[112 147 124 132 133 134 116 135 134 132 128 151 133 131 126]
Which number is the entry just right of the centre entry?
Answer: 134
The entry just right of the largest entry is 133

X =
[[129 125 116 131 121]
 [130 123 115 129 122]
 [147 129 105 146 140]
 [134 126 106 140 140]]
The 2nd entry from the end, reading row by row?
Answer: 140
The entry in the bottom-right corner is 140
The second entry on the diagonal from the top-right corner?
Answer: 129
The smallest entry in the first column -> 129
The first entry in the row that holds the largest entry?
Answer: 147
The top entry of the column that holds the smallest entry?
Answer: 116
The smallest entry in the last row: 106
The entry just left of the smallest entry?
Answer: 129

Read these off the row that follows.
1) Which number is the entry just right of the largest entry?
2) Which number is the entry at the centre?
3) Which number is the entry just left of 142?
[107 100 109 157 149 152 142]
1) 149
2) 157
3) 152
